How the elements are linked:
da: j184->j324, j353->j273, j738->j723, j798->j199, j713->j684, j199->j508, j865->j332, j385->j567, j508->j118, j465->j485, j112->j361, j883->j857, j252->j571, j571->j958, j51->j945, j567->j52, j681->j385, j332->j51, j221->j465, j703->j849, j159->j555, j13->j883, j849->j221, j881->j270, j766->j703, j490->j159, j780->j954, j647->j996, j361->j647, j555->j881, j270->j766, j684->j112, j43->j490, j118->j865, j996->j780, j273->j277, j804->j428, j484->j804, j958->j738, j945->j713, j428->j681, j347->j13, j324->j798, j723->j40, j40->j43, j277->j347, j857->j252, j954->j484, j485->j353, j52->j184
gi: j184->j490, j353->j647, j738->j508, j798->j40, j713->j13, j199->j723, j865->j571, j385->j881, j508->j738, j465->j780, j112->j277, j883->j945, j252->j332, j571->j865, j51->j857, j567->j555, j681->j270, j332->j252, j221->j954, j703->j804, j159->j52, j13->j713, j849->j484, j881->j385, j766->j428, j490->j184, j780->j465, j647->j353, j361->j273, j555->j567, j270->j681, j684->j347, j43->j324, j118->j958, j996->j485, j273->j361, j804->j703, j484->j849, j958->j118, j945->j883, j428->j766, j347->j684, j324->j43, j723->j199, j40->j798, j277->j112, j857->j51, j954->j221, j485->j996, j52->j159

The rows follow the links: the fewer symbols apart two elements are, the more alike their rows tend to be.

Each row is also shifted at random along 3 hidden directions that mean nothing.

Some elements, each with a row of numbers:
j159	[ -11  -95  128  -55   38   87  -27 -214  137    6  -96  108 -191  -25   99   52   72   18 -163 -213   36 -128   -3  -28  -74  170   24    8  131]
j252	[ -95   -1  -89  109    6   27  193  -22   -2  -59  -52  -63  122  -64 -163   70   94   68    4  137   60   -9  117 -100  110   73 -159   35  103]
j713	[-100   85  -79  -34   84  138    2 -182  -78   24  -76    0   99 -120   12   89  -47  -37   46  -26  -78 -153   29  178  -17  -12   74  -81  101]
j485	[  75   22 -118 -136  -46  -68 -131   64 -228 -112 -117    6  -26  -54   -8   73   13   99  110   35  -77   25   65  128   11   10   48  -41   59]
j881	[-118  -52   90   48   35    4  -77 -138   70  106   -6   74  -75  -67  153  -10 -100  -57  -46 -126   30  -91  -57   99  -72   30   68  -49   68]
j484	[  38 -146   13  -63    2  -20   82   25  -63  -42    0  -96  -11   49  -56  -32   38   32  -32  -13  161  -43   22  -25  198   67 -181  -67 -110]
j490	[  60  -67  128   18  -36 -122  -22 -112  112  -78   84   27 -208   45   78  -11   30  -19 -151  -46    7    8  -10 -100 -128  202  -56   72   39]
j465	[ 246  159  -31  -80    0   78 -131   42 -150  -32 -166    7  -16  -30   -3   76   79   91   52  -40 -179  -13    7   37 -113  -42  177  -23   67]
j723	[ 138   67  105   28   29  172   54   45  104  -53  -92   38  -46  118  -72  -64  123   31  -84 -111  -49   64  -90 -264  -29   -7   35  173  -99]
j428	[ -34  -99   43   28   21   94  157    8   91  103  -42  -17    9   53  -20  -68   -7    9  -51 -104  202  -82  -19  -91  203  -43 -156 -113 -130]
j324	[   0   59   40   60  -44   56  -22  -37  109  -29 -287  123  -72   -3    4   83  211  162   64 -141  -52   18   48 -177  -94   18  100  175  139]
j996	[ 232   56   -6  -92   16   28  -10  116 -141 -119   10 -122   52   85 -103  -36  -25  -49  -12   53  -75   36  -85  -19   73  -83   -4   11 -192]
j571	[-117   15    1  125   -6   67  188   48   55   16    2  -55  159   30 -126  -36   71   -8   34   56   61   61  -21 -154  140 -100  -97  115 -112]
j184	[  33  105   66  170  -67  -66   13  209  173   86   57    2   -3  131   51 -105  -27  -18   36  -14  -39  169  -92 -194  -58 -182  118  142 -132]
j849	[ -49   75  -26   61  -29  -51 -168   45 -104   80  -66   12   32  -38  117  -13 -101  -33  177   17 -118   32  -29  146  -72 -111  144   43   -9]
j684	[-108   66 -106   -6   21  -20   -3 -102 -153  -40   28  -90  162 -148   -6   92 -101  -64  123  128 -111  -25   12  214   -1    7   29   15   42]
j277	[ -68 -105 -119 -160  -12  -42   18   67 -151  -22  130    5   26   10  -50  -45  -49   26   70   64  115    8   86  160  160  -16 -130 -173  -97]
j273	[ 216  -23 -136 -183  -15   42  -56   62 -179  -64  -27    5  -32   15  -44   42   70   67  -89   37  -17  -47   88   62   20   41  -17 -177   34]

Complete each set of four: the symbols that take the first to the second take the third to the fourth.
Answers are names.
A [  25   32  -38  -40  -20 -132  -29   78 -225 -141   59 -155  114  -25 -110   -1  -81  -40  142  163  -49   93  -43   81  101  -45  -69  102 -139]
B [  90 -122   16 -107    0   28   48   84 -107  -58   22 -107   -4   80  -95  -50   -1   -9    3  -13   80  -16  -43  -27  192  -21 -151  -50 -191]
C [  15   92  -74   77   37 -229  -21   16 -192 -115  147 -199  129  -93  -51   98 -155  -71  108  253 -125   66    5  141  -46    7   -1   47   63]
D j996

A [ -49   27   40   28   72  113 -100 -175   66  116 -181   85  -36 -107  115   45  -21   -7  -37 -140  -39 -166    3   88 -106   33  126  -57  176]
B [ 139   29  -85   67   14   16  149   66   19   32  124 -100  102  -11 -152   50   25  -27 -200  180   17  -52  102 -113    2   39 -108 -176  107]
C [ 176  -41 -127  -94    8   27   95   32  -52   10  103  -63   -1  -13 -115   21   19  -10 -133   91   37  -75   98    4   54   15  -71 -241   48]
D j159

A [ -98    3   75  282  -67 -187  104  148  155  112  119  -84   50   34   21  -55  -60  -51   17  115  101  101    3 -173   24 -100  -79   55  -53]
B [  60 -122   19  -24   39   60  115  -43  -17  -15 -141  -61  -33  -20  -98   18  114   80 -109  -78  161 -146   83  -79  162  111 -167 -110   56]
C [-104 -102  157  -31  -16  -78   -6  -33  109  -41   92   43 -125  124   79 -117  -14  -57    7 -102   74   86 -120  -52   21   26  -55  178 -183]
D j958

A [ -41   44   47  136  -86 -162  -29   50   92  -52  -50   60  -89    5   11   36   68  109   22   35  -63  132   60 -154 -109   29   34  225   78]
B [  91   -9  -89  -16   21   73  127   39  -13   56  119  -48   68    5  -99   -7   22   22 -121   81  106  -52   74    4   91    0  -94 -225   23]
C [  19  -21   79  241  -43 -108  114  132  161  103   71  -89   65   33   -5  -55  -50  -39 -108   88  105   32    7 -166   29  -51  -82  -36   18]
D j571

A [ 103  -69 -128  -61    6  -42   64   73  -69   14  191  -62   41   21  -92    6  -25  -20  -88  142   66  -26   55   43   78   35 -109 -236   31]
B [-129  -12   41   41 -104 -132 -100   60   72  -44  -10  102 -113   46   78   -9   42   77  131   -8    0  176    1  -52  -97   14   44  219  -47]
C [-201  -92   -5 -154  -23   21 -135  -75   30   30   51  200 -138   39  142  -62  -45   -6   75 -151   44   51  -21  145  -77    2   73   27  -41]
D j353

A [-151 -176  145  -36  -23 -117  -48  -73   88  -15   54   62 -158   39  104  -73  -25  -29    5  -90  107   12  -70  -17   15   85  -84  137  -87]
B [-100  -63  124  -23  -51  -17   12  -50   61 -100  -21   66 -120   70   16  -54   88   38   33 -104   52   84  -66 -120   51   83  -87  246 -119]
C [-129  -19 -119   54   -5  113  189  -56   10    2  -52  -50  132  -68 -145   30   82   83   17   62  105  -61  113  -36  163   32 -135  -60   78]
D j13

A [ -44   37  -42  125   -1   65  157   42   46  -20   26  -97  126  -12 -117   33   43    1  -23  123   40    5   63 -100   89   -2 -126   14   14]
B [-229   -3   44  177  -69 -115   73   42  114   43 -115   29   37  -27    6   -4   75   86  125   -3   68   65   53 -122   60  -35  -68  152   36]
C [  89  -43   85  146   22   73  110   98  157  173   30  -38   23   70    3  -64   11  -33 -123  -38  136  -57  -32 -172   84  -76  -74 -118  -82]
D j738

A [  46  -33   68  137    9 -188  -82  -87   97   55  165  -36 -118  -64  147   42 -169  -83 -160   42  -30  -23    1   39 -204   93   32  -82  167]
B [   7   62  -35   55  -59 -249 -179  127 -114    5   64  -53   32  -31   75    2 -166  -66  160  120 -136  109  -28  141  -77 -113  101   62  -36]
C [  90  109  -58  -90   38  142   16  -59 -206  -99 -154  -92  139  -76  -87   56   24   10   87   51 -144  -57  -31   75   32   -5   55   36   -2]
D j484

A [ -14  -27   20  205  -11  -30  142   -6   99   60  -51  -36   13  -51  -29   18   36   46  -66   24   93  -42   73 -166   81   20 -101  -16  125]
B [ -64  -82    7  -79  -75 -202 -133    4   49  -62  125  121 -177   49  110   -2   -9   30   14   -1   -3   96   41   53 -145   92   63  114   35]
C [  36   73   51  143  -16  -17  124  163  121  -19  126  -90  101  137 -116  -54    7  -42  -28  109  -31  137  -99 -212    9 -117  -45  156 -151]
D j555

A [ -32  -23   51   79  -39 -223   57    3   17 -183   76  -73  -73   38  -84   24   62   26   18  108   27  134    1 -156  -12  125 -114  265  -32]
B [ -20  -47  -91 -201  -57  -38 -128   93 -236  -75  -22   11    4    2   -9   -8  -41   59  142   14    9   51   46  178   90  -51   -2  -62  -93]
C [  -1  -45  118  -17   72   56  -68 -110  153  123   13   41 -129   23  156  -64  -69  -73  -91 -189   16  -78  -88   18  -82   13   75  -62  -13]
D j883

A [  66   24   82    4   17  104   54   12   80  -93  -91   18  -41  113  -36  -24  132   62  -20  -88  -22   54  -82 -244   -8   11  -11  201  -80]
B [-129  -57  -15  -78   -4 -159 -109  -28   40   35  233   82 -103   32  137  -39 -153  -84  -17   -5   10   41  -14  196 -123   31   51  -73   15]
C [ 138   69    0  -58   70   78  -68  -33   83  116  214   71  -54   43   90  -35  -80 -128 -149  -31  -78  -20  -76   85 -200  -27  169 -149   32]
D j738

A [  32  -12 -112  -60   42  138  143   22  -18   69   42  -37   70  -13  -98   31   81   26 -116   21   83  -93   78   -6   83    6 -103 -227   72]
B [  32   48   65   80  -24   -6   83   93   96  -85   58  -75   29   92  -58  -55   60  -12   21   19   -2  139  -64 -188    1  -28  -39  233 -109]
C [  34  147   15   28   54  179 -109  -88   18  149 -236  100   51  -96  109   54   -6    4   55 -148 -127 -115  -41  116 -102  -99  224  -14   84]
D j273

A [-141  -28  -65 -186  -33  171 -133   83 -197   15 -174   97   35    3   64  -43  -26   38  290 -144   23   14  -54  229  160 -191   61    5 -208]
B [ -72   -4  -47  -58   47   62  -35 -150   11   62  105   70    6  -62   83   36  -69  -83  -41  -37  -25  -70   -1  182  -85   22   76 -135  106]
C [-132   -4   20  118    2 -155 -106  -57  -11   78   23   19    0  -98  142   34 -162  -88   64   51  -42  -12   -6  176 -103  -28   66  -11   62]
D j361

A [-145   -6   79   34 -124  -88 -104   85   91   -8  -32  129  -84   71   62  -31   36   53  134  -66   -1  185  -20  -68  -50  -72   72  180  -75]
B [ 154  -46  -25  -68  -13 -148   -7   61 -174 -184   28 -177  -17  -12 -129   31   19   56   10  158    5    9   41   -1  106  116 -165   43  -48]
C [-283   -7  -36  -69   39   66  -13  -97  -11  126  149   51  124  -55  121  -88 -180 -136  109  -23   31  -24  -79  296   31 -112   70 -137 -103]
D j567

